[-12  -5  -2  42   8  -4   0  27 -18  10  14   5 -15 -29  -6   3   3  -6
  16  -6   4  -4  15  -5 -25   4 -13  -3  70   3 -34  -7  35  -5 -31  21
  -4] : <38> + <49>
[ -8 -12  -9  48  -4 -11  -3  12 -11  10  30 -15 -12 -23  -1 -13 -16   3
 -23 -32   5   7  30  -8  11  -4 -20 -12  29 -10 -32  19  36   5 -43  -3
 -20] : <38> + <53>
[-11   6 -12   7  -3 -12  -4   6  -3  -2  12   5 -11  -8  -8   8 -15 -31
  -7   9   5  -2 -20 -16  -2   1   1  -4   9 -16 -25 -23   9   2  -1   2
  -1] : <38> + <48>
[-10  14 -24  25  -3   7 -22  11  -4  -5   1   2  -6 -12  25  21 -89  12
   6 -18  16  -1  25 -25 -12  13 -42 -26  18 -17 -14 -38  13   4 -44  -1
 -20] : <38> + <49>
[-16  17   9  19   4  -1  -9  26  -2   8   6   4 -16  -7  -2   1 -29 -14
  -1 -12  22  -3  16 -12 -31  -5   6 -18  17  -6 -57  15  -3  14 -59  15
 -22] : <38> + <48>
[-19   6   7  72  -9  -3 -17  18  -8   0  -8  -7 -38  39   0   8 -57   5
 -32  -9  33 -12 -18  -2 -15 -28   9  -9  13 -11   6 -10  42  -2  -8  -7
 -54] : <41> + <48>
[-17  -6   3  -4  17 -45  -3  15  -7  -5  10  -4  -1 -20  11  13  -7 -15
  13 -24   1   9  -1 -24  15  -5 -11 -11   5  27  69 -26  -3   6 -43   9
 -11] : <34> + <49>
[-27  10  -3  10  14 -31 -14  13   7  -8   6  -4 -46  14   6   2 -29 -20
 -61 -20   7  -1 -11 -15 -13  -9   8 -16   7 -18 -27 -29   8   6 -23   5
  -2] : <38> + <48>
[-32  -2  -3  57  -5 -22 -30   4 -32   6   7  -5 -35  -4  12  19  -6  -7
 -12 -20   6   4  13 -11  18 -11  12  -6   7  15  13 -29  40  -1 -30  -6
 -21] : <34> + <48>
[ -5   1   3  20   5 -18 -13  -3  -5 -18   2 -14  -7 -33   0 -14 -13   1
   0  15  14   1   9 -34   1  35  -4 -10   5   8  17   7  15  10 -28   1
 -22] : <34> + <53>
[-11   8  -2  48 -21 -32 -15  10  -4  -5 -14   4 -14  14   6  -2 -29  17
  -8  -5  11   1  -3  -1 -19 -21  10 -12  12  -6 -17 -26  32  11  -8  -6
 -16] : <41> + <57>
[-38  -8 -10  89 -21 -20  -7  -2 -51  26   1   2 -54  11  17  -3 -29   3
 -36   3 -13   8  25   9  -6 -18  20 -10   8  25   2 -30  80  22 -21   5
 -17] : <41> + <53>
[ -6 -12  12 -12  -4 -16 -11  11   2 -16   3  -3 -18   2  22  -5 -20   2
  25 -12   2   4 -16 -30   3 -18  -5 -13  11  -1   4  -4  18   0 -15  13
  -6] : <34> + <53>
[-10  19  -5  46 -16   5 -15   5  -6  -5 -15   2 -25  22   7   0 -44   6
  -8   8  24   6   0 -13  -8 -14  -1 -10   5  -5 -30  -8  -2   0  -1   0
  -1] : <41> + <48>
[-28 -23  -8  61   1  -4   4  -5 -33   5   1  -2   0  27 -17  -5   0 -16
 -12  14  25   1   7  -3   4  -4   2 -12   5   2 -40  32  27  -2 -19  -2
   7] : <38> + <48>
[ -4  30   0  15   2  23 -16  -1  23 -26   8  -9  10  19 -16   8 -69   3
   2 -36  30 -10 -34 -13 -38  -4  24   4  23 -17 -10  11  15  19 -27 -18
 -58] : <38> + <48>

[ -5  -7   2 -12   2  19  11  -5  21  -1   2  -3  -6   5   3  12  -7 -11
 -29   1  16  -1  30  10  -6   4   4  -2  17  -8 -30   8   9  14   0  -3
   5] : (84) + (15)
[  9  10   5   1   2  -7   1  -1  -3  -1  -9   0  -7 -10  -5  -5  12   2
  -2   4  -7  15  15   1   4  50  13  11  21 -11  -7   0 -11 -11   3  -2
   2] : (82) + (14)
[  2   2   2  -3  -3   2  -3  -7   1  -8   5  -5 -10 -14  -3   1  -1   5
  -3   1  -7  -4  12   2   3  16   6  19  12   1 -31  10 -11   8   5  -1
  -2] : (84) + (14)
[  6  -2  -2  -1  -2   2  -1   9 -11  -1  12  -1  -9 -21 -12   1  -9  -6
   5  -4  -6   2  -7   4   9  19  13  15   7  14 -34   7  -2  -5   2  -2
   1] : (84) + (14)
[  3   5  -2   0   6   0   2  14  -3  -1  -3   0  -6 -13   0  -2   2   0
 -10   0  -4   8 -27   3   3  13   2  16  13  -2 -22   3  -2  -8   1  -2
  -1] : (85) + (14)
[  5  -4   0   1  -2  -1  -7   1 -14  -1   1  -1  -9 -16 -17  -3   1  -9
   3 -10  -5   6  -4  -1   3  33   5  10   4   6 -37   7   1  -4   7  -3
   2] : (84) + (14)
[ 11  19  -1   1   2   7  15   4 -16  -2  -1   6  -4 -15  -7  -7   3   4
   4   2  -4   3 -16  -1   4  12   4  18  11   6 -29   5  -3  -6   0  -4
   1] : (88) + (14)
[ -7 -19   5  -8  12  -9   4   9  28   7 -12  -1  -7   4   8  12  -7 -17
 -38  -2   4   6 -22   7   2  21   1 -15  21 -18  16  -4   5  -3  -2  -5
   3] : (82) + (15)
[  2 -13   0  -2  -2   0  -6   6   3   1  -7  -6 -14 -10  -4   7  -3  -3
  -9   0  -5   2   1   6   8  27   7   7  13   1 -18   8  -5   1  -1   0
   4] : (84) + (14)
[ -6  -5  -3  -3   7 -11   9  -6   5   3   8   3  -7  -4  -8   2 -10 -13
 -27  -2  -4  -7 -42  -3   2  10  -2   2  22   0 -23   1  12  -1   4 -10
  -1] : (84) + (15)
[  0  14  -1  -4   8   8  13   4   6   1   2   5  -6  -6   2  -2   0  -9
 -28   2   6  13 -16   2  -1  18   8   6  25 -12 -42  -3  11  -5   0  -6
   4] : (88) + (15)
[ -4   4  -3 -12   7 -17  27   4  27  -1  21   2   2  -2   9   0 -20  -7
 -26  -2  11   1 -17   2  -3 -11   1   3  11   5 -17  -3  10   5   1  -8
   1] : (84) + (15)
[  8   7  -4   3   4  18  -4   3 -19   1  -4   0  -8 -10 -10   2   1   4
  -3   6  -6   3 -15  -4   9  19   2  16  25  -3 -16   6  -3  -6  -1  -6
   4] : (88) + (14)
[  1 -15   0  -6  -2  -5 -11   2   3   0  -4  -2 -13 -18 -16   6   5 -20
  -3  -6  -5  14  10   9  -1  45  12  -1   5   1 -31   7  -1   0   4   1
   4] : (84) + (14)
